Here is a tiny trained network, its code and every weight. The questions are about switching its units off for an input and a target symbol, where a switched-off unit gives its printed mean instead of its output.

import numpy as np


def w(rows, s, z=0):
    codes = np.array(rows[::2]) - 128.0
    scale = np.full(codes.shape[1], s)
    scale[-1] = z or s
    return codes * scale


def norm(h):
    return h / np.sqrt((h * h).mean(-1, keepdims=True) + 1e-5)


def f(y):
    return y / 2 * (1 + np.tanh(0.7978845608 * (y + 0.044715 * y**3)))


def softmax(a):
    e = np.exp(a - a.max(-1, keepdims=True))
    return e / e.sum(-1, keepdims=True)


def log_softmax(a):
    a = a - a.max(-1, keepdims=True)
    return a - np.log(np.exp(a).sum(-1, keepdims=True))


def net(x, mask):
    ids = ['αδηπτψ'.index(c) for c in x.split()]
    T = len(ids)
    res = E[ids] + P[:T]
    r = norm(res)
    for j in range(2):
        rows = slice(2 * j, 2 * j + 2)
        q, k, v = (r @ M[0][rows].T for M in (Q, K, V))
        z = softmax(np.where(np.tri(T) > 0, q @ k.T / 2**0.5, -1e9)) @ v
        o = O[0][rows]
        res = res + np.where(mask[j], z, o[:, -1]) @ o[:, :-1]
    y = f(norm(res) @ A[0][:, :-1].T + A[0][:, -1])
    res = res + np.where(mask[2:18], y, B[0][:, -1]) @ B[0][:, :-1]
    return log_softmax(norm(res)[-1] @ U[:, :-1].T + U[:, -1])


Q, K, V, O, A, B = {}, {}, {}, {}, {}, {}
E = w([
[93,198,95,92],'α',
[184,9,144,26],'δ',
[225,218,186,2],'η',
[85,158,68,103],'π',
[138,134,29,73],'τ',
[134,110,62,86],'ψ',
],0.0042)
P = w([
[254,172,23,91],'0',
[80,146,139,94],'1',
[234,148,89,177],'2',
[79,132,172,119],'3',
[213,131,120,200],'4',
[84,134,182,115],'5',
],0.0039)
Q[0] = w([
[171,76,122,200],'H1',
[168,168,55,251],'H1',
[170,89,14,125],'H2',
[75,226,105,148],'H2',
],0.015)
K[0] = w([
[124,116,66,62],'H1',
[33,173,38,202],'H1',
[178,84,5,105],'H2',
[35,204,106,172],'H2',
],0.013)
V[0] = w([
[121,8,167,71],'H1',
[71,86,1,197],'H1',
[182,133,66,139],'H2',
[73,14,114,192],'H2',
],0.0065)
O[0] = w([
[59,78,80,178,77],'H1',
[207,153,77,174,73],'H1',
[171,124,238,131,180],'H2',
[177,129,112,2,3],'H2',
],0.0051,0.0063)
A[0] = w([
[109,124,141,117,62],'N1',
[132,126,127,140,148],'N2',
[166,118,146,97,85],'N3',
[135,117,165,175,121],'N4',
[128,129,130,138,87],'N5',
[100,120,105,114,84],'N6',
[182,65,149,214,147],'N7',
[131,129,128,139,105],'N8',
[247,114,99,119,60],'N9',
[106,58,122,146,122],'N10',
[92,83,92,172,3],'N11',
[125,130,122,135,104],'N12',
[113,124,143,117,73],'N13',
[93,110,152,116,37],'N14',
[168,136,126,136,133],'N15',
[145,157,89,88,77],'N16',
],0.014,0.0016)
B[0] = w([
[106,100,137,126,133],'N1',
[131,113,132,120,134],'N2',
[140,193,121,130,146],'N3',
[137,68,83,122,179],'N4',
[128,119,135,119,128],'N5',
[180,110,139,130,129],'N6',
[69,4,55,232,214],'N7',
[131,118,134,121,130],'N8',
[165,202,251,69,254],'N9',
[190,188,85,141,142],'N10',
[211,117,75,62,129],'N11',
[134,131,133,124,124],'N12',
[102,109,129,129,133],'N13',
[73,91,125,66,154],'N14',
[196,117,157,115,178],'N15',
[156,129,59,169,125],'N16',
],0.015,0.0065)
U = w([
[207,187,223,120,228],'α',
[139,18,123,211,82],'δ',
[62,254,110,180,5],'η',
[127,187,47,186,26],'π',
[190,118,41,40,209],'τ',
[20,97,165,49,143],'ψ',
],0.0079,0.0012)

Each question gives the input, a string of symbols that net reads in full, and the target symbol t.
The units are the heads (2 rows each of Q, K, V and O) and the neurons (one row each of A and B). Each row of codes is followed by its name. A weight is (code - 128) times the scale printed after its matrix; where a second scale follows, it is the last column's (O, A, B and U).
mask holds one flag per unit, heads first, then neurons. A switched-off unit (its flag False) gives its mean, the last column of its rows in O or B, instead of its output. The means were averaged over made-up inputs and are rounded, as every weight is.
A unit's drop is (log p(t) with every unit on - log p(t) with that unit switched off) / (log p(t) with every unit on - log p(t) with every unit switched off).
The circuit of an input: a set's keep is (log p(t) with only the set's units on - log p(t) with every unit switched off) / (log p(t) with every unit on - log p(t) with every unit switched off). Starting from the 12 units with the biggest drops (on a tie, the unit counted first), units are removed one at a time, each time the one whose removal leaves the highest keep (on an exact tie, the one counted first), for as long as the keep stays at least 0.8.
units of the circuit, in order: the units of the circuit, biggest drop first
top k neurons: the k neurons with the biggest drops, biggest first
heads that matter: for each layer, one digit per head in row order, 1 if its drop is at least 0.15 and else 0, layers parted by /
drop when u is switched off: that unit's drop, to one decimal
input ψ α α, target δ: units of the circuit, in order	(H2, N7)
input ψ α ψ ψ, target δ: units of the circuit, in order	(H1, N7)
input α η η, target δ: heads that matter	01
input α η α α τ ψ, target ψ: heads that matter	10
input α ψ α π, target π: units of the circuit, in order	(H2, H1, N16)
input α δ ψ π, target τ: top neuron	(N11)
input α δ π ψ, target τ: units of the circuit, in order	(H1, N11)
input α π π τ π α, target η: units of the circuit, in order	(N7, H2, N9, N4)
input ψ τ δ η η, target δ: units of the circuit, in order	(H1, N9)
input α τ π ψ δ π, target τ: top 2 neurons	(N11, N9)
input δ η ψ α π τ, target ψ: drop when N7 is switched off	0.3
input ψ η ψ η η τ, target ψ: drop when N9 is switched off	0.3
input ψ α α α α ψ, target δ: drop when H1 is switched off	0.6
input δ α π δ, target τ: drop when N10 is switched off	0.3
